Below are the code and all the weights of a small trained network. Each question names an input and a class and asks about switching units off, where a switched-off unit gives its printed mean instead of its output.

import numpy as np


def w(rows, s, z=0):
    codes = np.array(rows[::2]) - 128.0
    scale = np.full(codes.shape[1], s)
    scale[-1] = z or s
    return codes * scale


def norm(h):
    return h / np.sqrt((h * h).mean(-1, keepdims=True) + 1e-5)


def f(y):
    return np.maximum(y, 0)


def log_softmax(a):
    a = a - a.max(-1, keepdims=True)
    return a - np.log(np.exp(a).sum(-1, keepdims=True))


def net(x, mask):
    res = np.array(x, float).reshape(1, 4) / 4 @ E
    u = 0
    for l in range(3):
        y = f(norm(res) @ A[l][:, :-1].T + A[l][:, -1])
        res = res + np.where(mask[u : u + 3], y, B[l][:, -1]) @ B[l][:, :-1]
        u += 3
    return log_softmax(norm(res)[-1] @ U[:, :-1].T + U[:, -1])


A, B = {}, {}
E = w([
[203,88,72,255,183,44,76,214],'x0',
[127,216,54,203,105,227,128,155],'x1',
[54,49,159,173,125,202,36,111],'x2',
[81,46,19,125,26,135,112,174],'x3',
],0.0045)
A[0] = w([
[150,59,177,55,135,74,104,155,85],'L0N0',
[183,179,93,128,34,10,254,120,5],'L0N1',
[71,73,14,103,31,76,143,166,39],'L0N2',
],0.0062,0.0034)
B[0] = w([
[130,118,37,131,41,35,138,81,240],'L0N0',
[8,184,183,114,128,107,125,200,255],'L0N1',
[229,174,255,143,183,182,84,61,244],'L0N2',
],0.0092,0.0036)
A[1] = w([
[2,16,123,196,97,155,5,50,49],'L1N0',
[99,141,58,41,78,136,129,41,1],'L1N1',
[161,146,60,166,91,214,177,146,36],'L1N2',
],0.0046,0.002)
B[1] = w([
[20,254,183,104,184,69,168,180,253],'L1N0',
[244,14,76,135,161,138,142,194,186],'L1N1',
[195,132,142,117,65,76,122,63,164],'L1N2',
],0.0079,0.003)
A[2] = w([
[112,115,165,3,90,235,224,159,48],'L2N0',
[126,238,65,184,76,193,171,113,251],'L2N1',
[158,182,153,191,181,52,217,95,73],'L2N2',
],0.006,0.0013)
B[2] = w([
[164,120,68,219,162,168,55,190,218],'L2N0',
[90,53,137,58,89,39,143,87,223],'L2N1',
[135,87,135,150,105,253,101,118,253],'L2N2',
],0.011,0.0051)
U = w([
[29,226,213,124,150,106,150,201,163],'0',
[188,136,239,124,115,223,92,28,104],'1',
[160,88,66,196,122,162,83,210,164],'2',
[112,101,126,81,55,51,137,32,132],'3',
[135,159,128,121,130,130,137,116,132],'4',
[143,222,70,135,196,109,251,71,1],'5',
],0.011,0.0075)

Each question gives the input, the list of numbers given to net, and the class t.
The units are the neurons (one row each of A and B). Each row of codes is followed by its name. A weight is (code - 128) times the scale printed after its matrix; where a second scale follows, it is the last column's (A, B and U).
mask holds one flag per neuron, layer by layer. A switched-off neuron (its flag False) gives its mean, the last column of its row in B, instead of its output. The means were averaged over made-up inputs and are rounded, as every weight is.
A unit's drop is (log p(t) with every unit on - log p(t) with that unit switched off) / (log p(t) with every unit on - log p(t) with every unit switched off).
The circuit of an input: a set's keep is (log p(t) with only the set's units on - log p(t) with every unit switched off) / (log p(t) with every unit on - log p(t) with every unit switched off). Starting from all 9 units, units are removed one at a time, each time the one whose removal leaves the highest keep (on an exact tie, the one counted first), for as long as the keep stays at least 0.8.
circuit, biggest first: the units of the circuit, biggest drop first
unit that matters most: the unit with the biggest drop
top k neurons: the k neurons with the biggest drops, biggest first
k most important neurons of layer l: the k neurons of layer l with the biggest drops, biggest first
drop of u: that unit's drop, to one decimal
input [-3,7,1,-2], class 3: circuit, biggest first	(L2N1)
input [5,-8,8,-3], class 0: top 2 neurons	(L1N0, L2N1)
input [-6,-5,1,-1], class 2: circuit, biggest first	(L2N0, L0N2)
input [-6,-8,8,-6], class 0: top 2 neurons	(L1N0, L0N2)
input [-7,8,-4,5], class 3: top 4 neurons	(L2N1, L1N2, L2N2, L0N2)
input [4,4,6,-6], class 0: circuit, biggest first	(L0N2, L1N0)
input [-1,4,3,-2], class 3: top 2 neurons	(L2N1, L0N1)
input [-6,-6,-7,-2], class 0: top 3 neurons	(L0N1, L2N1, L2N0)
input [-8,-5,6,-6], class 2: top 4 neurons	(L2N0, L0N2, L1N1, L0N1)
input [-1,6,-7,8], class 1: top 2 neurons	(L0N2, L1N0)
input [7,8,-7,3], class 3: circuit, biggest first	(L2N1, L2N0)
input [-8,-1,8,7], class 0: top 3 neurons	(L1N0, L2N2, L0N0)
input [-4,-4,-1,1], class 2: top 2 neurons	(L1N1, L2N1)
input [-4,-8,-8,-1], class 0: top 3 neurons	(L0N1, L2N1, L1N2)
input [-2,0,8,4], class 0: circuit, biggest first	(L1N0)
input [-4,-7,6,-3], class 3: top 3 neurons	(L0N0, L0N1, L1N1)
input [0,-6,0,8], class 1: top 2 neurons	(L0N2, L2N1)
input [7,4,-1,-8], class 1: circuit, biggest first	(L2N0, L2N2)
input [-7,-7,6,6], class 2: 2 most important neurons of layer 1	(L1N1, L1N2)
input [3,4,-1,-4], class 1: unit that matters most	L2N2
input [-6,-6,7,4], class 0: 2 most important neurons of layer 2	(L2N2, L2N1)
input [-4,6,8,0], class 0: drop of L1N1	0.0
input [2,3,6,8], class 1: drop of L0N1	0.5
input [-3,5,-4,8], class 1: drop of L0N0	0.1
